Below are the code and all the weights of a small trained network. Each question names an input and a class and asks about switching units off, where a switched-off unit gives its printed mean instead of its output.

import numpy as np


def w(rows, s, z=0):
    codes = np.array(rows[::2]) - 128.0
    scale = np.full(codes.shape[1], s)
    scale[-1] = z or s
    return codes * scale


def f(y):
    return y / 2 * (1 + np.tanh(0.7978845608 * (y + 0.044715 * y**3)))


def log_softmax(a):
    a = a - a.max(-1, keepdims=True)
    return a - np.log(np.exp(a).sum(-1, keepdims=True))


def net(x, mask):
    res = np.array(x, float).reshape(1, 6) / 4 @ E
    y = f(res @ A[0][:, :-1].T + A[0][:, -1])
    res = res + np.where(mask, y, B[0][:, -1]) @ B[0][:, :-1]
    return log_softmax(res[-1] @ U[:, :-1].T + U[:, -1])


A, B = {}, {}
E = w([
[21,28,128,209,124,123],'x0',
[155,63,254,89,210,189],'x1',
[97,220,96,199,230,198],'x2',
[130,127,127,129,132,125],'x3',
[127,124,132,130,126,127],'x4',
[27,149,113,16,183,58],'x5',
],0.0063)
A[0] = w([
[197,179,121,54,148,142,93],'n1',
[191,196,117,62,132,131,120],'n2',
[61,141,117,52,171,97,64],'n3',
[204,99,135,227,97,191,169],'n4',
[162,56,173,83,79,63,112],'n5',
[172,65,139,101,48,105,138],'n6',
[40,52,116,183,149,131,137],'n7',
[21,58,118,178,146,134,151],'n8',
[74,118,114,50,203,83,36],'n9',
[114,185,99,176,212,155,131],'n10',
[100,183,108,165,196,178,101],'n11',
[51,142,116,47,182,109,69],'n12',
[119,180,116,195,214,169,120],'n13',
[144,78,254,96,177,163,74],'n14',
[126,178,71,161,76,51,4],'n15',
[146,65,135,67,73,65,23],'n16',
[69,105,99,102,152,118,130],'n17',
[198,92,132,209,85,206,171],'n18',
[178,106,216,92,191,132,131],'n19',
[72,196,115,170,234,177,179],'n20',
[142,53,200,88,223,178,69],'n21',
[197,203,127,76,150,114,116],'n22',
[186,204,131,68,123,131,76],'n23',
[63,143,121,72,176,71,61],'n24',
[133,155,66,151,67,40,37],'n25',
],0.0068,0.0017)
B[0] = w([
[135,125,169,187,52,143,186],'n1',
[118,97,213,196,10,113,191],'n2',
[224,153,98,136,146,40,185],'n3',
[228,157,124,103,193,36,243],'n4',
[131,80,70,65,115,192,222],'n5',
[161,85,70,51,151,169,207],'n6',
[133,100,201,176,22,90,212],'n7',
[159,100,199,182,18,86,221],'n8',
[215,149,85,139,166,57,193],'n9',
[149,48,117,53,85,185,201],'n10',
[184,10,87,13,94,193,191],'n11',
[236,142,103,148,157,57,195],'n12',
[164,74,98,72,104,147,209],'n13',
[86,207,2,227,97,147,254],'n14',
[92,190,47,213,107,162,181],'n15',
[167,53,82,42,133,202,194],'n16',
[177,144,169,150,123,74,158],'n17',
[244,184,128,105,219,11,238],'n18',
[109,161,90,168,69,158,224],'n19',
[176,63,112,60,73,176,240],'n20',
[92,223,10,234,76,170,251],'n21',
[120,70,190,169,48,122,191],'n22',
[118,85,217,197,35,114,181],'n23',
[229,139,122,138,142,45,181],'n24',
[108,161,65,168,103,182,187],'n25',
],0.0057,0.0045)
U = w([
[211,161,117,121,180,48,65],'0',
[141,50,86,33,110,192,61],'1',
[79,204,41,190,98,162,91],'2',
[111,105,254,164,45,109,88],'3',
[124,138,134,112,135,126,254],'4',
[119,134,143,110,134,126,243],'5',
[53,148,175,114,205,138,92],'6',
[36,173,211,89,230,141,44],'7',
],0.0096,0.0082)

Each question gives the input, the list of numbers given to net, and the class t.
The units are the neurons (one row each of A and B). Each row of codes is followed by its name. A weight is (code - 128) times the scale printed after its matrix; where a second scale follows, it is the last column's (A, B and U).
mask holds one flag per neuron, in row order. A switched-off neuron (its flag False) gives its mean, the last column of its row in B, instead of its output. The means were averaged over made-up inputs and are rounded, as every weight is.
A unit's drop is (log p(t) with every unit on - log p(t) with that unit switched off) / (log p(t) with every unit on - log p(t) with every unit switched off).
The circuit of an input: a set's keep is (log p(t) with only the set's units on - log p(t) with every unit switched off) / (log p(t) with every unit on - log p(t) with every unit switched off). Starting from the 12 units with the biggest drops (on a tie, the unit counted first), units are removed one at a time, each time the one whose removal leaves the highest keep (on an exact tie, the one counted first), for as long as the keep stays at least 0.8.
circuit, biggest first: the units of the circuit, biggest drop first
unit that matters most: the unit with the biggest drop
k most important neurons: the k neurons with the biggest drops, biggest first
drop when u is switched off: that unit's drop, to one decimal
input [6,-4,-1,-3,-6,0], class 3: circuit, biggest first : (n8, n7)
input [2,1,6,-5,-3,4], class 1: circuit, biggest first : (n20, n11)
input [8,2,8,4,-8,1], class 1: circuit, biggest first : (n11, n20)
input [-8,8,3,1,-2,5], class 2: circuit, biggest first : (n21, n14)
input [6,8,5,7,-2,1], class 2: circuit, biggest first : (n21)
input [-2,-4,-6,-3,3,3], class 1: circuit, biggest first : (n16, n5)
input [1,5,7,-1,5,-6], class 1: circuit, biggest first : (n11, n20)
input [0,5,8,5,-5,-5], class 1: circuit, biggest first : (n11, n20)
input [-4,-1,7,3,7,-6], class 1: 2 most important neurons : (n11, n10)
input [4,-3,0,-3,6,-7], class 0: 2 most important neurons : (n18, n4)
input [4,8,-7,7,-2,1], class 2: circuit, biggest first : (n14, n21)
input [-1,8,-5,7,-5,-3], class 2: circuit, biggest first : (n14, n21)
input [5,7,6,-6,5,-4], class 2: 3 most important neurons : (n21, n14, n19)
input [-3,6,2,-5,4,3], class 2: circuit, biggest first : (n21, n14)
input [8,-6,-3,-7,3,4], class 3: unit that matters most : n8
input [-2,-4,5,-2,-2,-7], class 0: circuit, biggest first : (n18, n4)
input [-8,-6,3,-6,6,6], class 3: circuit, biggest first : (n2, n23, n22)
input [-2,-7,-7,0,-3,-4], class 1: 2 most important neurons : (n6, n16)
input [-6,-3,-5,6,3,-3], class 3: circuit, biggest first : (n2, n23)
input [4,3,2,6,1,-8], class 0: circuit, biggest first : (n18)
input [4,8,2,-2,6,1], class 2: 2 most important neurons : (n21, n14)
input [-5,8,-4,-8,-1,-7], class 2: 3 most important neurons : (n14, n21, n19)
input [8,5,5,1,2,3], class 3: 2 most important neurons : (n8, n7)
input [-8,-6,-5,4,4,2], class 3: 3 most important neurons : (n2, n23, n22)
input [-7,8,7,2,6,-3], class 2: 2 most important neurons : (n21, n14)
input [-2,1,-4,-6,-4,-8], class 0: drop when n15 is switched off : 0.0
input [1,-1,-8,-6,-3,-7], class 1: drop when n4 is switched off : -0.2
input [0,5,-7,3,6,7], class 0: most important neuron : (n9)
input [5,-1,-2,4,-2,-1], class 3: drop when n11 is switched off : 0.1
